Below are the code and all the weights of a small trained network. Each question names an input and a target symbol and asks about switching units off, where a switched-off unit gives its printed mean instead of its output.

import numpy as np


def w(rows, s, z=0):
    codes = np.array(rows[::2]) - 128.0
    scale = np.full(codes.shape[1], s)
    scale[-1] = z or s
    return codes * scale


def norm(h):
    return h / np.sqrt((h * h).mean(-1, keepdims=True) + 1e-5)


def softmax(a):
    e = np.exp(a - a.max(-1, keepdims=True))
    return e / e.sum(-1, keepdims=True)


def log_softmax(a):
    a = a - a.max(-1, keepdims=True)
    return a - np.log(np.exp(a).sum(-1, keepdims=True))


def net(x, mask):
    ids = ['αβγδζηθλμξπστ'.index(c) for c in x.split()]
    T = len(ids)
    res = E[ids] + P[:T]
    u = 0
    for l in range(3):
        r = norm(res)
        for j in range(2):
            rows = slice(2 * j, 2 * j + 2)
            q, k, v = (r @ M[l][rows].T for M in (Q, K, V))
            z = softmax(np.where(np.tri(T) > 0, q @ k.T / 2**0.5, -1e9)) @ v
            o = O[l][rows]
            res = res + np.where(mask[u + j], z, o[:, -1]) @ o[:, :-1]
        u += 2
    return log_softmax(norm(res)[-1] @ U[:, :-1].T + U[:, -1])


Q, K, V, O = {}, {}, {}, {}
E = w([
[140,157,138,121,157,104],'α',
[63,177,158,194,47,104],'β',
[85,14,94,117,45,158],'γ',
[235,164,160,124,37,200],'δ',
[149,53,172,254,164,117],'ζ',
[113,168,117,124,182,105],'η',
[245,48,149,75,160,105],'θ',
[100,159,132,165,147,226],'λ',
[181,106,154,82,49,39],'μ',
[87,60,126,108,164,9],'ξ',
[149,128,52,98,158,156],'π',
[101,186,110,43,66,133],'σ',
[160,183,119,110,178,102],'τ',
],0.0078)
P = w([
[40,21,188,126,42,222],'0',
[158,150,62,248,89,112],'1',
[147,115,55,222,82,145],'2',
[154,138,49,214,83,131],'3',
[155,146,40,193,98,121],'4',
[151,122,33,199,102,136],'5',
],0.0017)
Q[0] = w([
[160,178,79,158,173,93],'L0H0',
[145,77,7,165,80,130],'L0H0',
[92,41,172,59,41,78],'L0H1',
[182,167,158,233,27,124],'L0H1',
],0.012)
K[0] = w([
[91,111,166,44,168,175],'L0H0',
[142,59,5,95,123,183],'L0H0',
[145,83,183,196,69,31],'L0H1',
[196,207,192,153,58,179],'L0H1',
],0.012)
V[0] = w([
[125,130,218,94,155,128],'L0H0',
[165,102,1,124,122,144],'L0H0',
[167,181,122,124,130,170],'L0H1',
[100,88,141,98,152,172],'L0H1',
],0.0086)
O[0] = w([
[86,29,183,54,97,169,43],'L0H0',
[237,206,5,253,108,41,252],'L0H0',
[130,210,223,91,180,203,122],'L0H1',
[145,143,2,126,140,191,63],'L0H1',
],0.003,0.0029)
Q[1] = w([
[129,137,152,111,22,127],'L1H0',
[133,182,187,81,162,79],'L1H0',
[144,66,106,229,104,179],'L1H1',
[109,112,61,114,6,122],'L1H1',
],0.014)
K[1] = w([
[113,83,169,51,13,117],'L1H0',
[142,147,173,73,202,45],'L1H0',
[251,188,83,240,185,158],'L1H1',
[150,212,81,170,70,5],'L1H1',
],0.011)
V[1] = w([
[151,209,140,138,132,139],'L1H0',
[158,100,90,106,183,115],'L1H0',
[155,2,141,238,223,209],'L1H1',
[97,96,226,254,179,52],'L1H1',
],0.0064)
O[1] = w([
[124,66,139,140,143,113,139],'L1H0',
[101,158,161,105,124,121,78],'L1H0',
[176,67,163,250,214,173,10],'L1H1',
[109,91,254,185,117,35,42],'L1H1',
],0.0046,0.0013)
Q[2] = w([
[88,133,110,191,120,201],'L2H0',
[113,207,182,76,249,108],'L2H0',
[131,203,177,176,59,205],'L2H1',
[153,51,68,171,15,155],'L2H1',
],0.016)
K[2] = w([
[169,124,116,200,129,187],'L2H0',
[75,20,172,60,76,200],'L2H0',
[107,252,182,161,142,164],'L2H1',
[210,208,106,220,115,23],'L2H1',
],0.015)
V[2] = w([
[255,183,198,118,42,165],'L2H0',
[62,254,169,226,155,185],'L2H0',
[254,92,136,55,222,58],'L2H1',
[8,186,157,105,218,70],'L2H1',
],0.009)
O[2] = w([
[190,208,255,137,118,147,148],'L2H0',
[41,163,165,116,176,226,78],'L2H0',
[179,90,129,35,252,139,113],'L2H1',
[131,212,117,178,191,24,3],'L2H1',
],0.0054,0.0058)
U = w([
[43,70,172,59,133,137,233],'α',
[52,198,171,194,76,94,115],'β',
[139,63,72,184,47,172,117],'γ',
[172,173,199,105,88,218,121],'δ',
[144,79,184,233,183,133,144],'ζ',
[23,143,59,151,185,118,200],'η',
[213,49,136,79,189,163,78],'θ',
[51,162,121,166,172,250,106],'λ',
[202,133,171,91,74,51,70],'μ',
[121,67,83,147,164,19,86],'ξ',
[204,201,47,171,180,166,50],'π',
[81,202,67,37,79,142,81],'σ',
[126,190,155,93,212,112,251],'τ',
],0.012,0.0034)

Each question gives the input, a string of symbols that net reads in full, and the target symbol t.
The units are the heads (2 rows each of Q, K, V and O). Each row of codes is followed by its name. A weight is (code - 128) times the scale printed after its matrix; where a second scale follows, it is the last column's (O and U).
mask holds one flag per head, layer by layer. A switched-off head (its flag False) gives its mean, the last column of its rows in O, instead of its output. The means were averaged over made-up inputs and are rounded, as every weight is.
A unit's drop is (log p(t) with every unit on - log p(t) with that unit switched off) / (log p(t) with every unit on - log p(t) with every unit switched off).
The circuit of an input: a set's keep is (log p(t) with only the set's units on - log p(t) with every unit switched off) / (log p(t) with every unit on - log p(t) with every unit switched off). Starting from all 6 units, units are removed one at a time, each time the one whose removal leaves the highest keep (on an exact tie, the one counted first), for as long as the keep stays at least 0.8.
units of the circuit, in order: the units of the circuit, biggest drop first
most important unit: the unit with the biggest drop
heads that matter: for each layer, one digit per head in row order, 1 if its drop is at least 0.15 and else 0, layers parted by /
drop when u is switched off: that unit's drop, to one decimal
input μ π γ γ η, target μ: units of the circuit, in order	[L0H0; L2H0]
input β δ β η α, target β: most important unit	L2H1
input β ζ π α η τ, target β: units of the circuit, in order	[L0H0; L2H1]
input θ σ γ ξ δ η, target θ: units of the circuit, in order	[L0H0; L2H1]
input ξ τ η, target ξ: heads that matter	00 / 00 / 10
input λ δ γ τ, target λ: units of the circuit, in order	[L0H0; L2H0]
input γ γ η γ, target η: heads that matter	00 / 00 / 11
input τ α γ γ η η, target τ: units of the circuit, in order	[L0H0; L2H1]
input δ γ ζ ζ β γ, target ζ: heads that matter	10 / 01 / 00
input θ δ η η, target θ: heads that matter	00 / 00 / 01
input γ π γ, target π: heads that matter	10 / 00 / 00
input β θ α, target β: heads that matter	10 / 00 / 01
input ζ μ η, target ζ: heads that matter	00 / 01 / 00
input α σ γ γ δ γ, target δ: units of the circuit, in order	[L0H0; L2H0]
input σ τ μ λ η, target σ: most important unit	L1H1
input β η η, target β: heads that matter	00 / 00 / 01
input γ μ γ, target μ: heads that matter	00 / 00 / 10
input ζ γ η σ γ η, target ζ: heads that matter	10 / 01 / 00
input δ β δ, target β: heads that matter	00 / 00 / 01
input σ γ τ, target σ: units of the circuit, in order	[L1H1]
input δ τ η, target δ: heads that matter	00 / 00 / 10
input θ γ π ζ α, target θ: units of the circuit, in order	[L2H1; L0H0]
input δ γ ζ α, target δ: units of the circuit, in order	[L2H0; L0H0]
input η η η δ ξ α, target η: heads that matter	10 / 00 / 11
input η γ η, target η: drop when L0H0 is switched off	1.3
